Below is a small trained network, with its code and all its weights. Each question gives an input and a class and asks what happens when units are switched off, that is, made to give their printed mean instead of their output.

import numpy as np


def w(rows, s, z=0):
    codes = np.array(rows[::2]) - 128.0
    scale = np.full(codes.shape[1], s)
    scale[-1] = z or s
    return codes * scale


def f(y):
    return np.maximum(y, 0)


def log_softmax(a):
    a = a - a.max(-1, keepdims=True)
    return a - np.log(np.exp(a).sum(-1, keepdims=True))


def net(x, mask):
    res = np.array(x, float).reshape(1, 6) / 4 @ E
    y = f(res @ A[0][:, :-1].T + A[0][:, -1])
    res = res + np.where(mask, y, B[0][:, -1]) @ B[0][:, :-1]
    return log_softmax(res[-1] @ U[:, :-1].T + U[:, -1])


A, B = {}, {}
E = w([
[211,86,112,193,108],'x0',
[120,184,144,150,17],'x1',
[167,144,171,113,150],'x2',
[246,136,119,73,162],'x3',
[142,187,163,64,81],'x4',
[74,27,174,81,116],'x5',
],0.011)
A[0] = w([
[176,133,116,219,93,226],'neuron 0',
[145,236,144,141,166,213],'neuron 1',
[134,78,102,76,213,254],'neuron 2',
[83,143,164,83,66,152],'neuron 3',
[79,146,67,188,67,240],'neuron 4',
[129,7,102,149,114,181],'neuron 5',
[121,97,93,202,137,198],'neuron 6',
[100,121,136,157,105,114],'neuron 7',
[76,125,110,118,97,221],'neuron 8',
[119,44,128,112,104,150],'neuron 9',
[135,202,153,152,28,230],'neuron 10',
],0.015,0.005)
B[0] = w([
[201,76,120,158,159,222],'neuron 0',
[180,161,79,46,18,213],'neuron 1',
[75,211,86,86,232,237],'neuron 2',
[79,37,218,77,30,200],'neuron 3',
[131,127,137,200,77,234],'neuron 4',
[141,107,174,228,255,230],'neuron 5',
[138,154,50,181,123,204],'neuron 6',
[89,88,156,209,96,165],'neuron 7',
[2,206,182,190,71,193],'neuron 8',
[64,120,146,122,218,194],'neuron 9',
[159,73,171,114,76,247],'neuron 10',
],0.0085,0.016)
U = w([
[44,133,110,223,142,3],'0',
[110,206,54,33,178,212],'1',
[43,105,213,61,92,131],'2',
[103,115,113,159,249,202],'3',
[236,101,117,163,114,60],'4',
],0.011,0.003)

Each question gives the input, the list of numbers given to net, and the class t.
The units are the neurons (one row each of A and B). Each row of codes is followed by its name. A weight is (code - 128) times the scale printed after its matrix; where a second scale follows, it is the last column's (A, B and U).
mask holds one flag per neuron, in row order. A switched-off neuron (its flag False) gives its mean, the last column of its row in B, instead of its output. The means were averaged over made-up inputs and are rounded, as every weight is.
A unit's drop is (log p(t) with every unit on - log p(t) with that unit switched off) / (log p(t) with every unit on - log p(t) with every unit switched off).
The circuit of an input: a set's keep is (log p(t) with only the set's units on - log p(t) with every unit switched off) / (log p(t) with every unit on - log p(t) with every unit switched off). Starting from all 11 units, units are removed one at a time, each time the one whose removal leaves the highest keep (on an exact tie, the one counted first), for as long as the keep stays at least 0.8.
units of the circuit, in order: the units of the circuit, biggest drop first
k most important neurons: the k neurons with the biggest drops, biggest first
drop when u is switched off: that unit's drop, to one decimal
input [-2,8,7,-7,-5,1], class 2: units of the circuit, in order -> neuron 3
input [2,1,8,-5,-7,4], class 3: units of the circuit, in order -> neuron 5; neuron 3
input [1,-3,1,-3,5,-3], class 4: 4 most important neurons -> neuron 2; neuron 3; neuron 8; neuron 9
input [3,-4,2,4,-1,-8], class 1: units of the circuit, in order -> neuron 10; neuron 4; neuron 1
input [-2,-4,-5,-3,-5,5], class 3: 3 most important neurons -> neuron 5; neuron 2; neuron 9
input [-4,-6,-1,2,8,3], class 1: 2 most important neurons -> neuron 2; neuron 10
input [-8,-2,4,1,8,-5], class 2: 2 most important neurons -> neuron 3; neuron 2
input [8,-1,-7,-1,3,6], class 3: 2 most important neurons -> neuron 5; neuron 9
input [5,-3,4,7,-8,-3], class 3: drop when neuron 2 is switched off -> 0.3
input [7,4,-6,5,-5,3], class 3: drop when neuron 5 is switched off -> 0.4
input [-2,7,4,0,-4,0], class 2: drop when neuron 5 is switched off -> 0.2
